Below are the code and all the weights of a small trained network. Each question names an input and a class and asks about switching units off, where a switched-off unit gives its printed mean instead of its output.

import numpy as np


def w(rows, s, z=0):
    codes = np.array(rows[::2]) - 128.0
    scale = np.full(codes.shape[1], s)
    scale[-1] = z or s
    return codes * scale


def norm(h):
    return h / np.sqrt((h * h).mean(-1, keepdims=True) + 1e-5)


def f(y):
    return y / 2 * (1 + np.tanh(0.7978845608 * (y + 0.044715 * y**3)))


def log_softmax(a):
    a = a - a.max(-1, keepdims=True)
    return a - np.log(np.exp(a).sum(-1, keepdims=True))


def net(x, mask):
    res = np.array(x, float).reshape(1, 3) / 4 @ E
    u = 0
    for l in range(3):
        y = f(norm(res) @ A[l][:, :-1].T + A[l][:, -1])
        res = res + np.where(mask[u : u + 11], y, B[l][:, -1]) @ B[l][:, :-1]
        u += 11
    return log_softmax(norm(res)[-1] @ U[:, :-1].T + U[:, -1])


A, B = {}, {}
E = w([
[134,95,64,171,238,166],'x0',
[100,22,237,39,220,158],'x1',
[254,152,119,40,176,73],'x2',
],0.0097)
A[0] = w([
[144,255,175,105,183,188,88],'L0N1',
[99,110,29,97,189,163,16],'L0N2',
[67,234,163,123,154,186,105],'L0N3',
[180,171,140,103,142,178,64],'L0N4',
[117,167,196,193,180,53,22],'L0N5',
[124,131,112,114,123,144,2],'L0N6',
[149,95,148,172,128,84,17],'L0N7',
[98,102,105,56,61,92,41],'L0N8',
[132,84,142,127,134,115,60],'L0N9',
[207,66,66,103,45,242,98],'L0N10',
[116,126,150,165,151,59,7],'L0N11',
],0.0099,0.0067)
B[0] = w([
[119,73,108,127,97,131,117],'L0N1',
[151,114,156,165,170,134,196],'L0N2',
[155,66,89,100,102,116,164],'L0N3',
[114,54,95,128,85,136,113],'L0N4',
[153,130,121,88,102,220,7],'L0N5',
[139,141,148,78,91,254,8],'L0N6',
[119,122,120,74,96,213,7],'L0N7',
[193,114,176,190,136,197,146],'L0N8',
[98,206,85,121,147,133,65],'L0N9',
[99,160,115,88,157,116,111],'L0N10',
[123,149,146,50,109,232,7],'L0N11',
],0.02,0.0014)
A[1] = w([
[96,92,181,45,153,159,152],'L1N1',
[244,127,74,19,128,164,133],'L1N2',
[88,156,151,104,153,86,202],'L1N3',
[100,138,161,121,71,131,148],'L1N4',
[145,176,214,58,7,187,73],'L1N5',
[129,202,67,118,91,165,7],'L1N6',
[123,120,169,163,137,64,5],'L1N7',
[78,125,176,61,174,186,67],'L1N8',
[73,95,112,174,111,215,80],'L1N9',
[14,119,120,125,92,183,19],'L1N10',
[84,104,89,94,125,68,89],'L1N11',
],0.016,0.0026)
B[1] = w([
[124,213,47,151,86,108,208],'L1N1',
[54,2,90,100,83,84,203],'L1N2',
[165,119,149,152,93,140,194],'L1N3',
[138,115,124,87,185,91,176],'L1N4',
[64,180,245,156,226,79,189],'L1N5',
[134,202,105,97,102,137,161],'L1N6',
[178,131,181,108,93,150,255],'L1N7',
[134,216,49,147,104,96,175],'L1N8',
[130,62,108,56,150,57,173],'L1N9',
[153,33,81,81,78,100,174],'L1N10',
[127,117,168,126,95,153,190],'L1N11',
],0.02,0.0068)
A[2] = w([
[139,115,99,135,178,150,96],'L2N1',
[116,66,170,101,128,137,121],'L2N2',
[115,111,109,117,135,144,207],'L2N3',
[107,159,146,135,209,127,106],'L2N4',
[118,72,131,87,105,123,183],'L2N5',
[115,225,65,144,108,148,84],'L2N6',
[101,141,146,149,108,121,159],'L2N7',
[89,129,187,157,124,131,91],'L2N8',
[163,112,157,147,105,241,72],'L2N9',
[113,99,78,168,252,187,2],'L2N10',
[114,150,186,92,124,147,27],'L2N11',
],0.023,0.0033)
B[2] = w([
[111,114,143,108,174,107,148],'L2N1',
[129,176,82,121,101,104,215],'L2N2',
[172,161,187,116,56,91,142],'L2N3',
[145,99,176,147,151,127,183],'L2N4',
[124,65,128,160,114,152,255],'L2N5',
[134,198,68,83,131,133,255],'L2N6',
[145,99,102,110,163,145,162],'L2N7',
[147,147,153,140,125,143,169],'L2N8',
[141,124,108,163,150,198,148],'L2N9',
[130,160,254,144,191,82,186],'L2N10',
[105,117,125,131,196,115,156],'L2N11',
],0.033,0.0094)
U = w([
[119,6,79,138,37,69,201],'0',
[142,215,21,79,112,101,198],'1',
[134,137,219,149,209,74,215],'2',
[180,102,110,191,134,230,134],'3',
[62,108,148,82,108,180,21],'4',
[55,101,137,87,120,180,35],'5',
[42,96,125,75,132,177,2],'6',
],0.016,0.0062)

Each question gives the input, the list of numbers given to net, and the class t.
The units are the neurons (one row each of A and B). Each row of codes is followed by its name. A weight is (code - 128) times the scale printed after its matrix; where a second scale follows, it is the last column's (A, B and U).
mask holds one flag per neuron, layer by layer. A switched-off neuron (its flag False) gives its mean, the last column of its row in B, instead of its output. The means were averaged over made-up inputs and are rounded, as every weight is.
A unit's drop is (log p(t) with every unit on - log p(t) with that unit switched off) / (log p(t) with every unit on - log p(t) with every unit switched off).
The circuit of an input: a set's keep is (log p(t) with only the set's units on - log p(t) with every unit switched off) / (log p(t) with every unit on - log p(t) with every unit switched off). Starting from the 12 units with the biggest drops (on a tie, the unit counted first), units are removed one at a time, each time the one whose removal leaves the highest keep (on an exact tie, the one counted first), for as long as the keep stays at least 0.8.
units of the circuit, in order: the units of the circuit, biggest drop first
k most important neurons: the k neurons with the biggest drops, biggest first
top k neurons in layer l: the k neurons of layer l with the biggest drops, biggest first
drop of u: that unit's drop, to one decimal
input [-6,8,5], class 1: units of the circuit, in order	[L1N1]
input [7,7,7], class 0: top 2 neurons in layer 1	[L1N2; L1N5]
input [-1,-7,-7], class 0: top 2 neurons in layer 2	[L2N2; L2N5]
input [3,0,3], class 3: top 2 neurons in layer 2	[L2N9; L2N6]
input [-8,-7,6], class 2: units of the circuit, in order	[L1N5; L2N2]
input [3,-3,0], class 3: top 2 neurons in layer 1	[L1N1; L1N8]
input [-4,-1,-1], class 2: top 2 neurons in layer 0	[L0N8; L0N2]
input [-6,8,6], class 1: 2 most important neurons	[L1N1; L1N8]
input [-5,-3,-4], class 2: 2 most important neurons	[L1N2; L2N6]
input [-4,7,-7], class 0: 3 most important neurons	[L1N10; L1N9; L0N10]
input [7,-6,7], class 0: 2 most important neurons	[L1N2; L1N5]
input [-5,6,-5], class 1: 2 most important neurons	[L1N8; L1N1]
input [3,3,1], class 3: 2 most important neurons	[L1N5; L2N9]
input [3,6,8], class 0: units of the circuit, in order	[L1N2]
input [-3,3,-2], class 3: 2 most important neurons	[L2N9; L1N5]
input [0,0,-4], class 0: drop of L1N10	0.1
input [-6,-5,-2], class 2: drop of L1N1	0.7
input [-6,-2,4], class 2: drop of L1N5	0.2
